Below is a small trained network, with its code and all its weights. Each question gives an input and a target symbol and asks what happens when units are switched off, that is, made to give their printed mean instead of their output.

import numpy as np


def w(rows, s, z=0):
    codes = np.array(rows[::2]) - 128.0
    scale = np.full(codes.shape[1], s)
    scale[-1] = z or s
    return codes * scale


def f(y):
    return y / 2 * (1 + np.tanh(0.7978845608 * (y + 0.044715 * y**3)))


def softmax(a):
    e = np.exp(a - a.max(-1, keepdims=True))
    return e / e.sum(-1, keepdims=True)


def log_softmax(a):
    a = a - a.max(-1, keepdims=True)
    return a - np.log(np.exp(a).sum(-1, keepdims=True))


def net(x, mask):
    ids = ['ΓΔΛΠΣΦΨΩβεζηθξτ'.index(c) for c in x.split()]
    T = len(ids)
    res = E[ids] + P[:T]
    q, k, v = (res @ M[0].T for M in (Q, K, V))
    z = softmax(np.where(np.tri(T) > 0, q @ k.T / 3**0.5, -1e9)) @ v
    res = res + np.where(mask[0], z, O[0][:, -1]) @ O[0][:, :-1]
    y = f(res @ A[0][:, :-1].T + A[0][:, -1])
    res = res + np.where(mask[1:17], y, B[0][:, -1]) @ B[0][:, :-1]
    return log_softmax(res[-1] @ U[:, :-1].T + U[:, -1])


Q, K, V, O, A, B = {}, {}, {}, {}, {}, {}
E = w([
[160,148,114,173],'Γ',
[149,173,122,156],'Δ',
[62,3,74,100],'Λ',
[104,225,83,52],'Π',
[70,221,162,83],'Σ',
[100,114,143,252],'Φ',
[31,196,95,99],'Ψ',
[177,146,107,61],'Ω',
[176,88,148,95],'β',
[143,137,220,237],'ε',
[93,169,23,81],'ζ',
[155,124,208,60],'η',
[75,80,251,109],'θ',
[201,102,72,50],'ξ',
[17,87,88,166],'τ',
],0.017)
P = w([
[216,213,104,254],'0',
[209,211,91,235],'1',
[50,119,129,56],'2',
[200,205,101,194],'3',
[65,122,131,50],'4',
[191,194,111,161],'5',
[66,123,139,60],'6',
[174,185,121,126],'7',
[68,127,125,62],'8',
[170,178,116,122],'9',
[77,130,120,50],'10',
[154,177,133,116],'11',
[71,129,114,62],'12',
],0.0059)
Q[0] = w([
[81,125,110,135],'head 0',
[165,157,177,90],'head 0',
[254,120,137,118],'head 0',
],0.009)
K[0] = w([
[133,142,143,90],'head 0',
[151,49,89,109],'head 0',
[47,171,63,254],'head 0',
],0.0067)
V[0] = w([
[125,141,231,147],'head 0',
[2,154,207,157],'head 0',
[187,97,231,66],'head 0',
],0.005)
O[0] = w([
[135,127,206,117,76],'head 0',
[46,126,198,222,203],'head 0',
[143,116,192,3,2],'head 0',
],0.0049,0.0011)
A[0] = w([
[188,69,93,145,80],'neuron 0',
[118,182,125,162,30],'neuron 1',
[127,170,147,107,28],'neuron 2',
[108,111,136,48,21],'neuron 3',
[196,153,149,222,21],'neuron 4',
[209,187,144,140,69],'neuron 5',
[158,135,32,135,87],'neuron 6',
[149,30,128,161,44],'neuron 7',
[105,120,100,164,94],'neuron 8',
[247,48,155,168,65],'neuron 9',
[148,97,154,140,113],'neuron 10',
[107,104,122,91,90],'neuron 11',
[132,119,124,94,113],'neuron 12',
[94,84,179,101,2],'neuron 13',
[129,87,132,138,18],'neuron 14',
[138,136,163,181,17],'neuron 15',
],0.014,0.0074)
B[0] = w([
[165,105,36,157,161],'neuron 0',
[110,208,117,115,155],'neuron 1',
[161,126,105,174,128],'neuron 2',
[173,81,165,133,177],'neuron 3',
[164,136,66,204,233],'neuron 4',
[194,161,158,55,202],'neuron 5',
[114,86,144,46,251],'neuron 6',
[174,250,115,97,183],'neuron 7',
[101,74,122,157,164],'neuron 8',
[66,81,156,224,172],'neuron 9',
[155,157,117,100,124],'neuron 10',
[114,104,161,164,176],'neuron 11',
[116,107,142,164,149],'neuron 12',
[80,165,125,119,147],'neuron 13',
[115,197,109,113,98],'neuron 14',
[78,144,204,24,141],'neuron 15',
],0.024,0.0029)
U = w([
[200,115,67,153,11],'Γ',
[209,174,97,116,3],'Δ',
[123,142,1,99,109],'Λ',
[120,175,86,52,35],'Π',
[110,219,115,114,155],'Σ',
[106,152,70,172,95],'Φ',
[40,171,47,110,165],'Ψ',
[181,110,139,74,156],'Ω',
[155,72,130,159,204],'β',
[148,154,170,167,166],'ε',
[72,108,75,62,102],'ζ',
[187,96,214,118,155],'η',
[77,144,188,97,179],'θ',
[156,50,108,101,163],'ξ',
[50,81,94,131,236],'τ',
],0.0073,0.0039)

Each question gives the input, a string of symbols that net reads in full, and the target symbol t.
The units are the heads (3 rows each of Q, K, V and O) and the neurons (one row each of A and B). Each row of codes is followed by its name. A weight is (code - 128) times the scale printed after its matrix; where a second scale follows, it is the last column's (O, A, B and U).
mask holds one flag per unit, heads first, then neurons. A switched-off unit (its flag False) gives its mean, the last column of its rows in O or B, instead of its output. The means were averaged over made-up inputs and are rounded, as every weight is.
A unit's drop is (log p(t) with every unit on - log p(t) with that unit switched off) / (log p(t) with every unit on - log p(t) with every unit switched off).
The circuit of an input: a set's keep is (log p(t) with only the set's units on - log p(t) with every unit switched off) / (log p(t) with every unit on - log p(t) with every unit switched off). Starting from the 12 units with the biggest drops (on a tie, the unit counted first), units are removed one at a time, each time the one whose removal leaves the highest keep (on an exact tie, the one counted first), for as long as the keep stays at least 0.8.
circuit, biggest first: the units of the circuit, biggest drop first
top k neurons: the k neurons with the biggest drops, biggest first
drop when u is switched off: that unit's drop, to one decimal
input Ψ Δ Λ Φ ξ β, target β: top 2 neurons : (neuron 9; neuron 1)
input η η θ Ω, target Ω: circuit, biggest first : (neuron 5; neuron 4)
input β Π η, target η: circuit, biggest first : (neuron 3; head 0)
input Δ Φ τ τ Ψ ζ β ξ Φ Λ, target Λ: top 3 neurons : (neuron 7; neuron 0; neuron 9)
input Λ Σ ξ Π θ Ω, target Ω: top 3 neurons : (neuron 5; neuron 6; neuron 4)
input Ω Π Λ Σ Λ Δ, target Δ: top neuron : (neuron 5)
input Λ τ ε Π, target Π: circuit, biggest first : (neuron 6; neuron 5; neuron 4; neuron 1)
input ζ Φ ε Λ Π Σ Λ Φ ζ, target ζ: top 2 neurons : (neuron 6; neuron 4)
input Λ β Γ Φ Σ Δ, target Δ: circuit, biggest first : (neuron 5; neuron 4)
input Σ Δ Ψ Ψ θ, target θ: top 2 neurons : (neuron 13; neuron 4)
input τ Π Λ Ψ Γ Γ, target Γ: drop when neuron 4 is switched off : 1.6
input Λ θ Ω Π, target Π: drop when neuron 6 is switched off : 0.3
input θ Δ Π Φ ζ Λ, target Λ: drop when neuron 7 is switched off : 0.6
input η Λ Σ β, target β: drop when neuron 14 is switched off : 0.0
